Each row is followed by its class.
[  79  -58  153  145  -23  -64  176    4  141 -166  -51 -136   29   -3
 -151  -77    9  -92   45 -134  107   60  -53   32  -44   28 -104   96
 -186    6  108 -185   11   24] : (63)
[  28  -50   32  -82 -144    9   44   50 -122  -12 -130  109 -170 -251
 -281   29  137   92 -150  310   16  145  168  -78  118   58 -131  114
   84  120  135   92   36 -237] : (85)
[-125  111 -267 -121   70  173 -277   39 -121  332  107  153  141  128
  410   56 -209   76   80  147 -267 -285 -118   54   -4 -130  309 -105
  268 -200 -225  292  -91  188] : (63)
[ -63   63  140  198 -114   47  145   29 -128  180   -1  168 -341  160
  420 -190  310 -337  359  445   40  154  -83 -301  100 -158  265  -37
 -254 -128 -238    4  276  -18] : (119)
[-116  152   18  169  -19   38   56  -73  -82  205  219  156 -165  391
  704 -229  123 -226  410   46  -94   32  -74 -167   61 -175  393 -174
 -241 -216 -396  -58  161  101] : (85)
[ -97  120 -191  164  237   65  -69  -53   86  223  275   -2  210  461
  673  -19 -321 -201  287 -319 -160 -335 -382   51 -103 -141  365 -221
  -61 -303 -325   79  -25  466] : (98)
[  49  -72  -82  -81   11   25 -123   28  -26   60  -68   10  132 -166
 -286  100  -62  164 -232   43  -43  -53   54   96   33   73  -94   67
  222   73  171  117 -130  -28] : (182)
[  60   30    4 -166 -192  -70  -66   -2 -116  -72 -100   80 -192 -286
 -373   20  181  202 -310  191   41  161  391   22  188  103 -123   91
  137  201  142  -49  -82 -322] : (182)
[  -2  122  187  -34 -187 -184  118 -108   19 -236   92   -3 -354   54
  -87 -139  318   24  -78 -132   77  375  434  -19  154   86  -59   10
 -292  165  -80 -388   22 -385] : (53)
[ -72   92 -134 -105  151  -15  -61   26   35    3  114   13   69  112
  101   86 -216   74  -30 -311 -143 -119   22  127  -10  -11   19  -49
   25    1 -138  -27 -121   59] : (217)
[-144  230 -201 -168  285 -167 -128  -94  155 -107  347  -89   85  376
  398   22 -315   97  -69 -899 -170 -221  183  310  -51    7   99 -182
 -121   -9 -391 -364 -265   48] : (182)
[   5  -26  -27  117   60   39  -20    2   45   62   17   -2  141   78
   67  -34  -74  -50   79  -12   -5  -68 -176   16  -50  -47   49   -6
   15 -101  -14   69  -27  150] : (5)
[  40    8  102   54   27  -96   85 -100  131 -176  113 -138   -7  131
  -79  -61   40  -17  -19 -362   73   64  112   89  -19   64  -87   60
 -261   42  -38 -290  -68  -86] : (63)
[ 137  -67  212  122  -30 -141  192  -93  152 -259   41 -142  -83    8
 -319  -72  205  -20 -119 -307  189  257  156  -18   22  149 -233   99
 -327  138   98 -358   11 -146] : (169)
[  85  -36  251   95 -299  -44  242   11  -74  -61 -150   48 -345 -127
 -218 -168  467 -104   78  378  191  381  148 -225  139   23  -98  119
 -219   99  116 -169  218 -303] : (53)
[ -45  -15 -129   38  117   91   17   82   37  125   14    0  142   73
  184   41 -177  -60  127  -75  -88 -165 -229   70  -81  -78   93    9
   47  -93  -72  140  -53  208] : (119)
[   3    1  164  214  -40  -38  185  -24   22   -2   15   27 -132  172
  226 -126  167 -295  289   38   66   75 -145 -152  -17  -95   64  -28
 -319  -82  -79 -130  157   68] : (22)
[  78 -125  154  133  -35  -77  191   26   89  -97 -113 -119  -16  -89
 -298  -34   66  -47    8  -33  127  100  -91    9  -41   48 -187  111
 -163   49  204 -127    3  -50] : (85)
[ -62   50 -114   -5 -130  167 -135   10 -229  311  -39  238  -66  -25
  190   10   73   30   69  486 -149   15  -27 -147  117  -71  249   14
  186 -125  -85  359   91   10] : (217)
[ -26  174    7  -11 -100  -18   53   24  -78   -3   63   98 -257   69
  232  -93  154  -72   72   77  -10  126  188  -70  136  -71  148  -32
 -126   21 -220  -90   31 -133] : (119)
[  58  -99  -25   75 -174  125   12   91 -113  156 -233  104   33 -244
 -150   -4   28   19  -20  484  -27   35 -124  -77   39  -26   29  121
  212  -46  206  296   43   17] : (217)
[ -23   53   45  -20  -73  -42   28  -11  -18  -45   22   11 -105   25
  -27   -8   81   -2   30  -75  -15   90   63  -21  -10  -11   -1   17
 -124   24  -33 -123   17 -102] : (217)
[  16  -29 -125  -65  151   57  -56   48   93   11   -1  -82  185    7
  -47  115 -310   67  -65 -250 -130 -258 -138  192  -97   -2  -52   46
  110  -27   43   23 -193  133] : (63)
[ 114  -41  181   74   -6 -209  179  -70  193 -334    8 -212   -8    5
 -385   -7   85   -8 -118 -485  167  162  124  101  -50  131 -313  102
 -323  158  150 -417  -74 -121] : (22)
[  28 -156   88  311   72    6  173   33  105  103  -61 -102  214  107
    6  -61  -29 -208  234   84  117  -41 -402  -39 -121  -59   20   89
 -153 -142  103   26   71  257] : (119)
[  45  -98    4   34  -50   70   41   86  -20   68 -141    1   26 -156
 -171   39  -14  -16  -12  249    8  -52 -128  -40  -20    4  -76   87
   55  -33  169  106  -10   14] : (63)
[ -70   87  -24  169   90   61   38   23   23  138  110   33   10  294
  519 -143  -95 -248  339   -8  -85 -125 -254  -30  -40 -167  290 -117
 -127 -192 -280   -6   36  243] : (98)
[ 123 -260   95   20 -229   80  119   99  -96   -9 -325   27  -58 -457
 -586   45  173   80 -180  550  119  179  -36 -146   64  115 -281  260
  145  110  420  196   55 -178] : (169)
[  12 -122  -96  -56  111   48 -100   30  122  -17   18 -106  273  -77
 -210  107 -256  163 -153 -204  -91 -160  -48  232  -83   91 -110   73
  177    2  129   37 -217   97] : (63)
[   9  -17  157  134 -202  -49  155   -2  -32  -44  -66   43 -209  -61
  -49 -157  289 -126  108  284  137  250   58 -169   71  -31  -13   54
 -177  -13   36  -63  125 -162] : (5)
[  35    6  135  144 -189   33  123   -2 -118  132  -32  165 -237   15
   73 -155  317 -159  134  397   71  213   73 -222  140  -55  123   26
 -142  -17  -64   25  171 -100] : (12)
[ -22  140  -31  -24  115 -102   11  -16   88  -91  198  -43  -73  245
  218  -35  -50  -38   63 -414  -28   -6   65   57   -7  -35   15  -81
 -240   16 -218 -260  -25  -12] : (38)
[  46 -158  -71 -113 -204  123 -168   34 -202  135 -278  113   62 -465
 -537  172  -17  274 -339  612  -46   32   54   11   96   99 -120  220
  446   64  392  434  -82 -146] : (85)
[ -13   19 -165  -67  -15   88 -153   -3  -83  203   21  110   30  -18
   55   59  -87   80 -108  139 -139 -104   13   42   72  -15  123    9
  176  -44  -59  186 -109    9] : (98)
[  37  -95  168  114 -169   11  164   28  -64  -17 -172   82 -202 -155
 -216  -39  168  -99   17  376  103  187    5 -156   76   33  -70  142
  -97   40  165   68  156 -116] : (12)
[ -32   19   22  197  167  -94  125  -36  168  -58  129 -135  120  293
  280 -129 -120 -189  221 -417   27 -101 -186   80 -111  -63   82  -45
 -263 -107 -136 -252  -55  204] : (182)
[ 142 -275  194  -14 -325   39   75   98 -146  -50 -324   42 -111 -543
 -740  -47  388  143 -208  675  176  376  189 -123   90   88 -344  294
  127  220  436  110   60 -429] : (38)
[  -1 -136 -146   40  135  145   -5  129   52  153 -106  -28  314  -46
   -8   92 -331    0   36   20 -124 -268 -360  147 -122  -51  -15   37
  203 -109  107  249 -106  268] : (98)
[  46  -26  -18 -190 -265  105 -119   85 -266  120 -214  229 -260 -410
 -329   53  175  197 -256  688  -64  141  278 -110  207   24  -71  150
  287  111  191  241   10 -345] : (63)
[ -61  -91 -179  108   98  220  -69  132  -89  357 -129  129  217   11
  229   54 -251  -94  245  417 -142 -299 -502  -40  -76 -153  196    3
  221 -219   40  468   53  337] : (38)
[  87 -111  202   71 -166  -49  166   50  -12 -113 -154   -3 -193 -184
 -348  -83  280  -54  -43  201  125  244  125 -106   99   71 -174  143
 -122  135  182 -125  106 -245] : (182)
[  73  139   46 -133    2 -271   16 -126  174 -349  270 -211  -74  107
 -346  -11   76  209 -285 -707   96  215  428  209   54  178 -269   -5
 -279  239   -2 -499 -188 -296] : (38)
[  73 -195 -166 -158    6  170 -215   58  -53   84 -245   -2  244 -423
 -577  237 -205  301 -389  268  -64 -126  -54  135    2  143 -193  244
  452   88  362  407 -231   41] : (169)
[ -34    2   32  172  -92  167   84   45 -129  258  -10  181  -84  101
  381 -144  170 -208  299  436  -53   76 -189 -252   57 -143  258  -25
  -44 -196 -149  185  208  117] : (169)
[  40 -172   -5  220  -76  170    7   64 -118  296 -210  113   91  -91
   34  -56   59 -166  153  591    0  -92 -337 -171   27  -82  148   83
  150 -151  149  363  108  178] : (182)
[ -97  178 -175  -88  193    5  -99  -20   21   60  173   24   29  212
  366   -6 -216   33   37 -348 -125 -173    9   99   19  -80  157 -111
  -23  -96 -311  -63 -136  121] : (169)
[  55 -156  -50   -6   -2   62  -37   97  -31   21 -213  -10  130 -290
 -359  138 -113  101 -147  217   24  -69 -128   56  -37   29 -165  155
  212   43  264  178  -72   31] : (119)
[  -7  -11  -25   -2  -68   79  -15   94 -110  156  -75  132 -131  -89
   20    9   29  -14   45  364  -69   28  -38 -100   94  -58   63   25
   91  -28   29  180   80  -52] : (38)
[ -27  -16  -36  177   48  105   40   29    1  183   29   23   76  155
  255  -51   -7 -156  232  124  -36  -59 -250  -78  -43  -84  186   29
  -74 -152 -109  130   55  204] : (119)
[-166  151 -166   56  181  135  -40   -5  -61  268  150  157    3  361
  754  -59 -193 -175  360  -23 -210 -224 -249  -57  -20 -197  372 -185
  -19 -262 -378  116   56  269] : (53)
[  88  -30   88  -57 -155  -88   -3  -45    3 -136  -32  -21 -116 -205
 -519   30  209  168 -270   21  110  246  301   18  114  121 -217  146
  -14  164  177 -116  -82 -293] : (5)
[-117  197  -38  -39  154  -87   32  -62   83  -67  264  -16  -33  348
  409  -37  -99  -40  162 -558  -83  -43   42   57  -22  -73  114 -143
 -284  -77 -362 -319  -34   59] : (169)
[ -37   33   97   22 -127  -12  -19  -70 -105   46   65  142 -224   55
  130 -137  251  -56   12  166  -23  193  240 -109  143    3  133  -27
  -71   21 -118  -69  107 -170] : (182)
[ -33  175 -114  -64  179 -126  -46  -52  168 -162  223 -121  112  245
  211   11 -268   58  -42 -697  -88 -121   64  235  -78    6   16 -102
 -101    2 -203 -289 -186  112] : (217)
[ -95   90 -143   71  174   88  -99  -72    4  223  134   87  108  296
  491  -52 -171  -83  210 -120 -147 -200 -191   33  -18 -128  277 -128
  -14 -196 -250   72  -43  239] : (53)
[  82  -97   85   28 -230   57   61   17 -130   74 -142   81 -164 -213
 -290  -31  259    7  -79  450   59  187   89 -158  115   48  -50  149
   35   87  179  110   36 -189] : (85)
[ -26  -69 -102   52   59  118  -52   84  -45  194 -100   74  155  -53
   85   40 -205   -2   57  269  -95 -184 -226   12  -41  -60  121   19
  215 -101   47  260  -15  179] : (38)
[-137  208  -85   59   61   82  -73  -47  -57  223  267  124  -89  402
  713 -112  -30 -188  318  -30 -165 -119  -78  -61   41 -175  412 -183
 -107 -253 -421   33   84  192] : (63)
[  12  -88  -44  148  -48  162   75  110 -141  268 -190  132   38  -78
  104   -9  -12 -168  214  518   -6 -109 -382 -164    4 -142   92   68
   83 -147   90  354  101  191] : (85)
[  82  -21  234  213   -5 -188  242  -98  207 -244  106 -224  -45  196
 -109 -131  173 -160  101 -427  199  215   10   -5  -66   66 -145   63
 -468   49   10 -444   35  -36] : (217)
[ -40   91  -90  -36 -126   82  -71   68 -168  218  -32  163 -121  -36
  161  -28   40   23   46  415  -90    2   16  -93  114  -81  204  -27
  152  -61  -70  212   41  -62] : (38)
[ -64   37 -179  -44  135   68  -71   57   20  125   67   19  137  116
  179   67 -268    2   59 -175 -133 -231 -185  120  -55  -81   69  -36
   71  -98 -102  131 -122  198] : (12)
[ -41  240  -19 -266  -61 -150 -124  -73   -4 -201  185    9 -233   28
  -67   16   47  244 -254 -383  -87  157  525  167  122   94  -22  -64
  -43  196 -168 -314 -162 -315] : (217)
[ -56   42 -196 -128   29   76 -235  -27  -71  175   62   80   70   45
  125   63 -111  110  -96  -23 -166 -169   26   78   58  -16  134    2
  187  -48  -96  159 -118   30] : (182)
[ -39  -23 -121  -18  -75  168  -73   87 -191  275 -142  198  -17 -129
   89   32  -50   23   71  470 -120  -94 -167 -104   69  -93  136   41
  232 -100   32  384   56   66] : (85)
[  65  112  277   62  -62 -191  179 -149  128 -331  223 -112 -245  225
   32 -202  329 -130   46 -421  191  301  325  -15   39   64 -111  -13
 -492  129 -171 -535  107 -223] : (63)
[ -20  -54   -6  136   98   13   91   50   81   43  -75  -70  191   82
   66   -2 -178 -122  164  -85  -29 -164 -306   50  -81  -51   24   16
  -27 -108   52   26   -6  217] : (182)
[  97  -73   86  -17  -28  -79   87   38  105 -214  -56 -166   11 -123
 -416   39  -16   83 -149 -198   67  103   45   96  -46  102 -275  134
  -86  148  210 -164  -83 -140] : (38)
[  69 -208  -22  155 -183  225  -63  108 -221  320 -326  182   63 -319
 -200   39   81  -47   34  862  -14  -14 -315 -223   25  -80   67  179
  312 -130  289  521  137   92] : (217)
[  5  17  16  49 -38  16  41   3 -14  25  12  40 -12  32 -16 -56 104 -56
  48  74  46  62  -4 -60  31 -40   7  23 -68 -19 -35  10   9 -31] : (5)
[   5   20  184  204  -60  -83  225  -17   51  -61   30   -5 -141  133
  133 -161  145 -201  220  -35  108  140  -55  -94   25  -50   67   -2
 -310  -37  -76 -187  119    6] : (85)
[ 112  -56  258  116 -126 -162  231  -55  132 -290  -40 -126 -164  -52
 -296 -128  184  -71  -83 -129  183  222  195    7   30  111 -188  118
 -316  145  137 -368    0 -211] : (63)
[  -5  117  -54 -208  130 -175  -60  -53  164 -288  179 -185   33   66
 -192  121 -150  216 -287 -739  -23  -20  297  309  -45  114 -198  -20
 -125  182  -66 -372 -273 -149] : (119)
[  -2   20  118  166 -103  -14  138   29  -40   33  -40   40 -145   19
   96 -128  177 -152  160  256   93  136  -27 -120   43  -57  110   43
 -146  -42  -55  -54  111  -27] : (119)
[  -2   86 -186 -197  132 -124 -219  -70  105 -113  257  -85  166   98
 -123  136 -239  296 -300 -594 -128  -89  206  292  -23   96 -124  -26
   51   99  -61 -189 -281  -73] : (38)
[  61  -35  -36  -90   47  -54  -51  -56   93 -131   22 -129  103  -47
 -319   65  -59  186 -243 -315   -4   10  130  177  -22  111 -204   78
    9  114  117 -147 -202 -104] : (53)
[ 107 -146  178    8 -305  -24  149   79 -132 -100 -253   24 -277 -412
 -572   11  346   33 -198  561  160  355  196 -157  130   96 -276  247
    7  185  342   48   84 -377] : (119)
[  76 -142   73  266  -77   99  197   94   24   83 -205   -5   65  -67
    0  -85  -13 -196  208  301   89  -42 -350  -96  -60  -75   44  128
  -62 -113  148  168   79  196] : (12)
[ -68  135  -85  -64   56  -11  -87  -72   14   65  202   71  -57  234
  274  -17  -20   45   16 -269 -144  -39  132   57   41  -16  185  -95
  -55  -24 -270 -148  -85  -24] : (53)
[  -5   78   25   23   23  -67   -3  -67   44  -53  162  -31  -80  131
    0  -27   35  -24  -17 -165    3   57   90   35   45   29    3   -9
 -156   17  -86 -113  -26  -54] : (38)
[ -22   -2  -14  119  -36   84   30   43  -34  116  -74   61    6   37
  224  -60  -72 -123  136  179  -22  -76 -181  -48   -5  -92  151   -6
    4 -137  -45  156   48  158] : (12)
